Each row is followed by its class number.
[ 16 -19 -22  72 -40   0  59   6 -46 -20  -7 -29   9 -43 -23  -6 -20  50
 -21  20 -47 -23 -66 -35  -6  74 -32 -50  11 -29  20  22  21 -14 -47   4
  29] => 3
[ 31  19  -7 -18  -2 -15 -23   4  -5 -35  13 -24  -3 -11   3  26 -36  -6
  24 -30 -11   8  23 -31 -15  25  13 -24   0   3  -3   8   5  23 -26  44
  -1] => 6
[ 11  52  39  16  38 -48  54  64  38 -23  21 -21 -36  -2  52 -14 -20 -50
 -10 -48 -11  22  57  43  21  43 -12   8 -13  25  14  11 -10  87 -15  19
  21] => 6
[ 22  31 -42  68 -14  19   5  37  31  23  54  13  -5 -57 -24  -2 -52  37
 -32  33 -23  11  33 -31   5 -23  19 -30  18  -6   0 -15  38  17  21  14
  19] => 8
[   4  -44   32  -27    5  -43   14    7  -25   78   16   27   14   57
    5    2    8   -9  -17  -20   27    4  -47 -114  -28   11  -17   37
   36   -1    9   19  -18    9  -70  -14  -11] => 3
[ -6 -29  -3  17 -20 -15  12  42   0  12  27  -6  -5  19 -15  16 -53  30
 -10  12  -6  12 -19  11   2  -5  -3   7  15 -11 -21  10  -9 -10  10  11
  27] => 4
[ 28  13  -3  -5   3 -18  10 -14  -2 -20  40  -5  -9 -21   3  -5 -33  -1
 -17  -9  -6  14  18 -15  -8  23  -7 -22  11  36   1 -28  15  17 -20  13
  20] => 8
[ 32   8   4 -25  49 -14  22  -1   3  11  34  21 -18   2 -20 -14 -12   6
  -5 -30 -42  24  50  34  -2  26 -26 -18 -45  -1   4 -24  23 -23  -7   2
  -8] => 7
[ 29   4 -26 -56 -13 -10 -11 -14  -5 -46   8 -24  13 -16 -23 -12 -50 -11
 -46 -36   2 -11  -1  32 -26 -37 -22   0  29  36  -6 -43  54  13  50  20
   2] => 1
[ 14 -11 -43 -30  43   4  24 -17   9   8  27   8 -26 -15 -22 -21 -36  35
  -8 -52   5  -4  13  18  -9  21   2 -14 -19 -12  -1   5  54  -1  25  22
  27] => 7
[  2 -20 -33 -83  55  19 -16 -16  19  31  26   2  -1  32   0 -61 -39   0
 -26 -12  11 -32  11  15  -6   3  24  28   7 -31  -9 -39  57  46  12  25
 -15] => 7
[ -6  30 -12  27   8   4 -34  50  27  10  -9 -13  -8 -13   0  -8 -34  19
 -10  16 -10 -14  19  33   0   8   8 -15   6 -33  -1 -13  -6   5  23  21
  18] => 5
[  7   4  27 -28  31  10  -1 -13 -38 -37  14 -13 -51  -4  12   6 -34  34
  50 -40  11  34  23  25  18  12 -21   7 -24  10   0  -7   0 -17  23  14
  25] => 8
[  1 -20  -6  24 -55   5 -30  31 -10 -15  -5 -13   5 -16  -6   7 -58  49
 -12 -39 -45  18 -10  28 -24 -13  -1  -8 -24 -64 -16   8  11  -1  27   4
  31] => 3
[ 53   7 -86  33  -5  12  -6  61 -19  35 -69 -22   7 -11 -25  41   4  30
 -31 -27 -20 -15 -66 -92  22   2   2   5  20  18   9  24 -23   1   1  67
   4] => 9
[-20  21  13  38  24  34  11  22   3  23  35  17 -30 -47  -4   4 -34  59
 -35  34 -23   0  13 -14 -16  18  17 -34  10 -45  -3 -16  10 -14  11  -2
  37] => 8
[ 20   3  10   4 -25  -6 -17   4  11 -14   1   9   4 -22  -6   0 -26   9
  10 -11 -16  15  -2   7  -5  -8 -19 -14  -3 -10   4  27  -5   6  -5  15
  10] => 2
[  1  21  19  14  14  -1 -34  16 -17 -15   4 -17 -16 -12 -10  24 -23  46
   8  25 -13  10 -17 -15 -23 -12  -7 -38  41   2  -5 -26 -27 -10  14  -9
  22] => 4
[ 13 -45 -28 -13   3 -49  27  32  -1  22  -7 -16  12  39 -16 -11 -61 -20
   9 -23 -10  17   4  13  -1  23 -43  10 -19 -23  -4   0  30   0   8 -10
  10] => 3
[ 15  36  44 -61 -34  28  43  53  57  15  26  16   7 -15 -11 -17 -22  21
 -21  33   5  33 -30 -20 -28 -44 -14  41  67  22  12   9   8  45   0 -26
  26] => 4
[ 19  11  33 -20  15 -32 -32  -5  11  -8  15   5  -5 -32   9   6 -53 -18
 -16 -46 -23   0  47  27 -20  26   0   6 -16 -11  17   1  10   0   6   3
   3] => 6
[  3  -5 -68 -27 -29 -12 -46 -26   6 -37  25  -7  14 -50  12  -4 -64 -18
 -64 -23   4 -25  55  25 -77 -35  47 -96  -7 -17 -20  -9  60  19  53  30
  -6] => 1
[ 16 -10 -12  -7 -29  -3 -13  -5 -19   2  21  14   8  -1  -2   9  11 -17
  -8  -5   4  -1  29 -14   0 -12 -10  25 -10  -9   8  -1  32  12  -9   1
   0] => 3
[ -5  15 -12   3  59  71 -58  14  43  10 -25  13 -36 -54  15  33 -15  15
  32  20  40 -24  -8  44 -14  30  34  -2  31 -18  30  20  -8   2  52   8
   7] => 5
[ 15  23  17  47  -2 -17 -45  -8  -7 -10 -11   3   1 -50  -1 -23 -14  35
 -46  21 -17 -17   5   9   3 -18  -5 -29  11 -21   2 -29   7  -2   7   3
   3] => 2
[ 32 -17 -50  13  16   5  18 -30  31  28  24  11 -14 -20   4 -13  -4  26
 -36  -5  -3  13  39  15   8  54   2 -54  -3  11   4  -8  55 -23   7 -11
   1] => 7
[  6  -5  -5 -10  54  15  19 -66   2  -7  34  12 -12  17  -7 -17  14   0
  42  23 -15  12   5   7  19  35 -23 -53   5   7   8  -6  16  -3  -6  14
   9] => 2
[ 16  42 -21  24 -15  22  12  45  25  16  -3  -4 -21 -20 -11  -7  -5  35
  16  50   0   5   0  -9  -1  -7   8 -38  36   7  13   9   4  27  16   9
  14] => 4
[ 10  43  -2  37   4   1 -59   1  -7  28   6 -19 -20 -15   9  -1 -25  22
  -7  -8 -20 -17  20  -5 -12   7   8 -53  51  -7  18 -14 -13  19  14  35
  -3] => 5
[ 20  15  26  -6  19   7  -4  27  25  -4 -14  14  -3  -9  -6  21   9  -6
   0  50  -7  17   1  14  -1  -8 -15   0  10  -6  -8 -24  -7   4 -12   4
 -11] => 2
[ 21  27  66 -24   3  -4  25  23  34 -34  68  14 -42 -21  -2 -20   0  -3
  -5 -51 -38   6  17  47 -26   8  10 -27 -21  -8  -9  -8  31  18 -32  16
 -16] => 1
[  3 -13  -6  -6  -6   3  17  23   2  53  -2  12   3  25  -8 -16 -13  -2
  -2  16 -10  -4 -12 -18  22   2 -36  49  15  -3  35  29 -16  15  -1 -13
   7] => 4
[  3  13   1  -6   1  -3 -12  -1  -9   5   6   3 -17  14   8  12  12   3
 -15  -2   3  -2  10 -29  10   8   4  19  -2 -13  14  -3  -5  16 -11  14
 -10] => 0
[ -7 -14  15   2  30 -20  -4  -5  22  24   9  29 -12  25  -4   7  27 -20
 -16  30   5 -12  15  10   1  -8   8   9 -10 -24 -22 -33   1  14 -25  13
  -4] => 2
[ -2   2 -18 -27  22 -12   0   8  51  19  46  10   1  44   0  12   7 -44
 -32   1  -7  -8  14 -18  -5  28  36  19   1 -14 -11 -23  16  48 -29  23
  -9] => 0
[  0   2  25 -10  37 -37  -6  16  -3   5  27 -15 -38   6   5  16 -19 -20
  11  -8  12 -10  56  23   2  28  -6  -8 -11 -31  -5 -17  20 -19 -22  14
 -13] => 5
[  6  -8 -21   5 -31   1  -7 -10   5  23 -14  -4   5  14  21   3  23  -8
 -41   5   1 -10  17 -16   5  -4   2  16   2 -12   3 -14  -8  16 -25  13
  -6] => 5
[ 35  17  -8   2  23   1 -19   6 -18  17  -7  12  -5 -13  27 -30  -3  14
 -29 -14 -33  26  59  20  19   0 -24 -13 -35   7  23 -13  -6  -2  12  -5
 -29] => 7
[  2  10  19  26  16   5  -6  15  -7  21 -32 -14 -17  -4  -2  -9   3  50
 -53  -6 -20 -13 -48 -40  11   5  13  29  10 -37  13 -27 -15   2  -5  -9
 -15] => 0
[ 43   8  11 -37  32 -22  43  13 -29 -35  27 -28 -27 -30  -6   6 -53  19
 -17  -9 -16  20  17  22  13  21 -36  -8   1   3   8  -5  39 -14  -2   5
  -2] => 4
[ 43  -5 -45  -9 -13 -32 -21  56  29  -1 -28  -3   8 -29 -17  16 -46  27
 -23   9   1   6   1 -12 -52   9  21 -45 -15 -45 -29 -23  42   4 -13  10
   3] => 3
[ 11  14  40 -22   5  -7 -11   5   1  17   8  -1   0   5  29   7 -16 -25
 -15   1   2  17  38 -18  -8  -5  12  10  21  14  10  -9  -9  18  -4   3
 -26] => 6
[-37  29  67  -9  56  23  36  35 -30  32 -26  22 -25 -13  49 -10  20  19
 -68   6 -37  24  23 -15   9 -48 -67  49   2 -33  36 -13 -54  22  41 -43
  42] => 9
[ -5  15 -18  35   9  40 -30  -1  42  33  11  15 -14 -29  -7 -40   2  51
 -14  -2 -15 -26 -14  -1 -15  20  34 -31  15 -24  12  -3  14  18  10  -5
  17] => 7
[  8  67  23 -66  53  31  -5   8 -10   5  29  27  -5 -14  13  12  50 -41
 -29 -45  -7   9  36 -40 -27 -40  10   2   3  40  29  14  -6  18  14   6
 -21] => 1
[ 12  22 -59  21  31   3 -59  53  43   9  20  15  25 -42  -7  -5 -79  13
 -31  19  -2 -17  -7 -28 -36  13  58 -39   6  -2 -12  -7  -6  24  15  34
  26] => 8
[ 19  -1  -8  33  15 -18   1   3  33  31 -35  21 -14   4 -30 -17  -7  48
 -11  28 -11 -11 -42  31 -13  15   5 -48  12 -13 -20 -36  -4  -5   4  31
  17] => 2
[ 21  27 -30 -32 -26  12   0 -35  42 -18  65  27  10   4  12  17  38  16
 -24 -60 -15  40  -8 -26 -17  24  36 -38   3  62  -8  41 -12  16 -15  19
  66] => 4
[ -2  -3  45 -17 -24 -18 -12  22  -2  19  22   8   9  10   0   6  -5 -24
 -17  20  10 -18   3 -33 -24 -14  -2  35  21 -12   4 -10 -18   7 -56   8
 -21] => 5
[ 21  11  -1 -16  15   5  49  34  11 -17 -15 -22 -27   1   6  -3   4   5
  12  28 -14  23  19  55  34  47 -23  -9 -22   4   7   1  15 -17   1 -12
   3] => 4
[ 12  -6 -42  46 -14   7  15  85 -27  21 -31  -9  24 -22 -25  40  12 -46
 -32  27 -19 -34  -8 -29  10   5  10  49 -29 -31  16  20  11   0 -21  13
 -29] => 3
[ 19   9  40   7   6 -49  18 -29 -28  -8  14   3 -12 -22  27 -22 -23   8
 -53 -29 -21  10  47  -8 -12 -13  -9  -9 -18   1  10 -30   1  18 -13   1
  -5] => 6
[ -5   7  23  27 -11  -2  -9  47  27  23 -14   2 -37 -14  19  -9  -3  27
 -21 -20 -26 -10  -2   8  -6  15   8 -19  -3 -41  -1   7 -14  14   0  13
  24] => 9
[-18  35 -10  22  12  28 -10  47  41  19  -6 -16 -28 -29  -7  -7  17 -21
   7  -3 -12 -54 -14 -10  -9  36  37 -24  27 -24  18  21  13  33   3  25
  23] => 9
[ -3  34  48  15 -22  28  -6  25 -19 -64 -12 -27 -29  -8  22 -32  -4  67
  17  46  -3   9 -21  59  30  53  18 -35  -5  -2  -3 -10 -15 -29   7  22
   0] => 0
[ 28   7 -83  28   3 -17   8  22  38 -20 -22   5  29 -28 -55 -21 -47  25
  16  10 -19 -28 -13  13  -3  67  21 -44 -52  -4   2  18  19 -28   5  48
  44] => 6
[ 29  18  19 -46  46  10  10   1   8  -2  29 -18   4  21 -37 -12  -9  -4
  -1  -1 -43   9 -18 -45  20   7 -10  39   3 -17  15 -42  25   1 -28  -6
 -41] => 0
[ 24  19   3  53  -2 -18 -43  95   9  -1   6 -16 -24 -67  20  21 -39  31
 -39  33  14  -7  34 -44  10 -16  23 -33  16 -35 -17   2  21 -12  -3  14
 -15] => 9
[ 20 -38  -3  -2  -5 -38  -6  26  -2   3  11   4  33  12  17 -17 -25 -24
 -25  42   1  21  18 -49  10 -29 -25  -4  -5  20  -7 -22 -15 -14 -16 -17
 -19] => 9
[-31  -1  -2  23 -34  38  14   3  11 -18 -32 -27   2 -23  -9 -26 -39  31
   8   8 -56 -24 -18  18 -22  21  11 -16 -20 -76  11   6   0  21  12   4
  31] => 6
[ 22   2 -22 -16   1  -2  27  11  16 -39   2   4 -18  -1 -22 -10   1   4
  26 -47  -9   3 -16  11 -15 -15 -21  -8 -34  11   0   2   8  26  -1  24
  12] => 1
[ 33  53  11   4   0   6  13  56 -12 -15 -33 -10 -12   1  -8  21  31 -17
  30  36  -9  16  -1 -37   0 -12   8  -1 -11  19  20  -9 -35  18 -26  25
 -51] => 0
[  4  13   9 -15  -8   6  26  -7  -6 -18  56  -4   5  18   8 -27 -38  18
 -25   5 -24  16 -10   5  14  39  -4 -17  22  14   9   7   6  18   0  32
  13] => 0
[ 21 -17 -17 -19 -33 -17   5 -35   6  -7  -4  18   1   7 -18 -33  -4  18
  -5  -3  20  -7  -8  -3   7   7   4  17 -30   4  15  -1  21 -15  -2   8
  -6] => 0
[ 19  -4 -43  21  -2  -8   7  17  21  11  20  24  24  -2 -11 -14  20 -25
  -2  20  11   1  11 -24  -3  -6  23  -7 -23  14   3  -1  24  15  -8  -4
  -1] => 3
[ 20  41 -55   9  -9 -12 -29  27  15  16 -36  37  31 -31 -18 -21 -37  13
 -64  47 -17 -18  18  33 -31 -46   2 -34   0  -9  -3 -21  -5  36  49  53
  27] => 2
[ 18  -7 -15   6  50  12 -35  18   3  10 -31  34 -28 -25  -8   7  -8  34
  -2   2 -11 -16  -3  11   3 -16 -13  15 -28 -29  10 -22 -20  -1  31  23
  21] => 9
[ 34  32  16  15  19 -19  37  69  -5 -52  12  22 -14 -20 -74  42   3 -17
  46 -26 -35  16   5  53  -9 -12 -46   3 -60  45   3   2 -17 -57  14  26
   9] => 1
[-14  -5  23 -23 -33  20  16 -12   7 -10  32  18  14  15   9 -17  22 -10
 -38  43  -1  -4   2 -17   3  -2  18  36  -6 -12   6 -11   5  12 -26  -5
 -14] => 0
[ 30  17   9  70  -7 -40 -50  53 -12 -22  25 -45 -13 -24  25 -15 -28   0
  26 -20   4  20  46  -5  53  19 -17 -19   2   6  10   8  32   0   1 -20
 -18] => 3
